Each row is followed by its class number.
[  4  23  -4   4 -16  -1 -81   3   9  16  -9 -21   0 -14 -15  -6 -30   4
  -9  10  -3   6  -9  -3  -4  24   1   5  -5 -14  52 -17 -35   0   9  -3
   7  -3  -9   5  -1   3   4]  1
[ -4 -11   1   0  -4   4  22 -22   4   4   5   3   8  -3  18   4  41   0
  -1 -12   3   0 -10  -5 -10  -4   8  -2   5   8 -21 -35  33  -3 -19  -2
  27   2   1  10   4  -3 -19]  2
[ -2  -8  -7  -1 -16  -2  77 -31  -6 -30  11   0  -6  -5  -1  -1   9 -12
  16 -13   0  -1  -3  14  25 -43  10  13   3  10 -52 -69  15  10  -5   4
  20 -10   4  -8   0  -4   2]  0
[ -4  -2 -14   4   6  10 -79  10   0  20  -6 -10  -4   6  -8   0   8   3
   4   5  -6  11  14   5 -27   9  10  -1 -10  -1  26 -41  -7   2  22  -5
  -2 -12  -2   0  -8   3 -10]  1
[  2  13  -8   9   3   5 -78  10  -4   5  -5   0 -12  -1 -39  -3 -10  -5
  -1  15  -1   2  10   8  -6   2  14  -9   3  13   2 -55  -4 -19  29   2
  14  10   2   6  -7  -1   0]  1
[-13 -11  -9   7  37 -15 -25   8 -12  20  -4   5   0   0 -26 -10   5 -11
  -4 -11   0   4   7 -18 -21  11  16  -1  -5  12   9 -64  32   2  -5  15
  10 -16  -4  -1  -2  -1   3]  1
[ -2 -23   0   7   4  -2   5 -10   1  21   5  14  -7   0 -14  -3 -10  -4
   3  14  11   1   7 -12 -10   0   2  -1  -9  30  -3  -8  43  -2  -3  -1
  10   3  -4   5  -8   1   5]  0
[ -3 -10  -3   1  -9   1  18 -13   3  23  12  17   4 -10  -7   6  18 -11
   4  15  10   5  -1 -14  -1  -2  19  -2 -20  28 -11 -53  45  -2 -12   7
  30  13  -5  -1  -8  -8  -2]  0
[  4 -24 -21   5  47 -10  17  30   3  17  17   6   1   9  18  -8  20   8
  12   4  -3   2   3   1 -34  -7  -1   1  -3  11   8  31  14  -4  14   5
  -6   6   6  -3  -7  -2 -16]  0
[ -2 -56 -33  14  49   2  -5 -12  -8   6   5  -7  -5 -10 -32 -12 -19  -4
   7  17   2   8   2  12 -21  -1  10   9   0  28 -13 -81  45  10  -5  -2
  14 -37  -2  -5  -1   0   4]  3
[ -8 -12 -13  -5 -13   7 -61   6   1  19  27  17  -4   5 -11   2  26  -9
  12  -6   4 -32  12   2  -1 -13  18  -9  -5  15  24 -53   9 -12  21   0
  31  32   1  -3  -5 -26 -14]  0
[ -2 -17 -27   2   9   2  56 -13   2 -29  31   6  -2  -4   6  -1 -12 -14
   1  -3 -12  -8   2  10   0  -1  16   8  -5   8 -14 -71  15  -2  10   1
   5 -10   1 -15  -3 -10   0]  0
[ 17 -12 -19  -8  38   8 -25  -9  -2  -6  11 -16 -11 -16  22  -1  -4  16
  -3   8   1   6  23  15 -10   3   9  10  -9 -16  22 -10 -25   8  23   3
 -18 -18  -5 -13   1   4  -6]  3
[ -5 -13 -25  21  39  15 -80   9  -1  24   2 -12   5   7   1  -7  12  -1
   1 -10  -2  11  26  -2 -47  13  15  -8  -7  14  46 -81  13   3   6  -1
  22 -34  -2   1   9   4 -18]  2
[-12 -20  -7   0   9   5  49   6   5  -8  15  13  -7   3  -5   8  32   5
   8  12  -1   2   9  -9  10  -1  21   8  -4  18 -62 -29  38   0   5   5
  13  18   3 -10  -4   6   3]  0
[ -1 -20 -20  -1  34  11 -10  -4   0  11   4  -2  -2  -7   9   4  32  17
   1  15   1   2   9   4 -20  -2  -3  -1   2   2 -17 -50  20  -3  -7  -1
  10 -10  -2  -6  -1 -21  -3]  0
[ 15 -59  -8   2  48   4 -33   1  15  17  -6 -11   9   4   9  -5 -26  12
  -2   9  -4  -7  11   8 -12  -4   2 -12  -9   6   2  81  17  -2  -5 -14
 -17  -8  -3  -1  -7   1  -3]  3
[ -5 -58  -8   1  37   7 -28 -39  -2  22   0 -21  -8 -12  -9   9  -6  12
   4  16   7   3   1  18   2  -6  18  -4   2  15 -44   3  36   1 -10 -12
  18  -1 -17   1  -5   1  -8]  3
[ 15 -34 -23  -2  24   4 -49 -20  17  11  30 -15   8  -2  20  14 -13   9
   2  21   0  -4  19  13  -9   1   8   2 -14  -5  24  26   1   1   2  -3
   5   6 -15  -1  -4  -7  -5]  3
[ -6 -14 -13  10  38  -9  -3  -4  -8 -12   8   4  -4  -7   0  -4   7  -3
 -14  -7   1 -17   2   6 -19 -14  22  -9  -1   3 -35 -81  11  15  13  -1
  42  -9   6  -3   3  -7  -5]  0
[-11 -41  -9  15  13  11 -47 -13   1  37  -2   4  12  -7 -19   7  19   4
 -13   7  10  22   2  -9  -9  -5   9 -16  -3  24 -19   2  41  -6 -11  -9
  24  17  -5  16  -8  -4  -3]  2
[ -5 -11  -9   1  11   9  22   8   2 -12  10 -14   0  -8  -6   5  16  -3
   8   1  -2  -6  11   5   6 -21  10   1  -2   7 -14 -25  11   3  21  -3
   5   7   3  -3  -5   3  -2]  1
[  0 -21  -8  -4 -12   6  -5 -10  -2  14  13   2  -4  -3  -6   1  -3  -7
   2  17   2  -4  13  -6  -1   0   7   6 -13  10  -1 -16  21  -2   1   1
  -3   4  -4   4  -4   1   6]  0
[  4 -28 -22  16  19  -1 -69 -10  17  18  10  -9   6   1  17  -8  -7  -9
  10   0  -2   4  13  -5 -25  -4  -1   0 -15   3  37   2   6  -3  -3  -6
  14   3  -1   3  -5   3  -8]  3
[  2 -26 -23   9  16   4  18  -3  -1 -29  19 -19   0   6  11  -1  17  -9
   7 -16  -2   4 -13  19  -7  -5   5   7 -16  -8  -1 -75   7   7  14 -33
  14 -23   4  -7  -4   3   4]  2
[ 10 -25 -17  15  43   5  15   9  -1  -6   2 -16  -8  -8  -8 -10  -9 -16
  -4  -2   0   1  -7  17  -9  -3  10   2  14   8  -5 -45   3   1  -6  -1
  -8 -42  -4 -13  -3  -3   8]  2
[-18  14   5  14 -15   7 -72   3 -12  34 -13   6  -3  -2 -23  -9  -4  -9
  -8  -9   5   8 -12 -10 -30   9  -7  -3  12  19  30 -71  24   3  -4  -5
  20 -11   2   5   6  -1  -5]  1
[ -7 -67 -22   8  69  10 -81   7  22  40  17   8  -1   5 -26  -2   5  -1
   5  24   8  11  21  -4 -51   3  17 -14 -13  38   5 -10  55   3  16  -1
  10   2  -8   1  -9   1 -18]  3
[-11 -27  -6  -3   5   0 -30  -6   7  22  -1  13   8   8   0   5  32   1
   5   6   4   6   4 -10  -8  -7  13 -12   1  19 -37 -25  54  -4  -5 -11
  22  22  -1  -1 -37  -1 -17]  1
[  4   1  -6  -3  38   0  60  -7   2 -20  14 -13  13  -8  22  -6  44  10
   8  -6  -2   4  10  12  -8 -13  28   7 -11 -23 -19 -34  -8  -3   9   6
  -3  -7   3 -12   2   2  -3]  3
[  6 -13 -15 -11  18   4 -31   1  -4 -12   3 -29  -5  -7 -20  -9   0   7
   2  -5 -10   6   5  28  -6   6  13  -2  16 -11 -27 -68 -16   7  21  -6
   8 -18   8  -2   6   4  11]  1
[  5 -20  -8   5  10   9  -8 -15   0   9   5  -3   3  -2  21   9  30  11
   7  -2  -2   2  -5  -5 -11  -5   4   3  -6   3   2 -31  25  -8 -18   0
  20  -6   4  -2  24  -8  -7]  0
[  8  -9 -18   4   1   1 -48   3  11  -9  12  -8   7  -1  12  -6  11 -13
   9 -22 -10   4  -3   3 -12  -5   4  -4   9   3  21 -47   5  -7  16  -8
  20  11  -1  -1  -8  12  -6]  2
[  7 -11  -6  -3  -1   5  16 -10   0  10   0  12  -5   2 -11   5  13  -9
  -1   8   4   0   3  -2  -7  -1  17  -2   0  22 -37 -19  31  -1  -7   2
  13   9   5   1  -2   2   1]  0
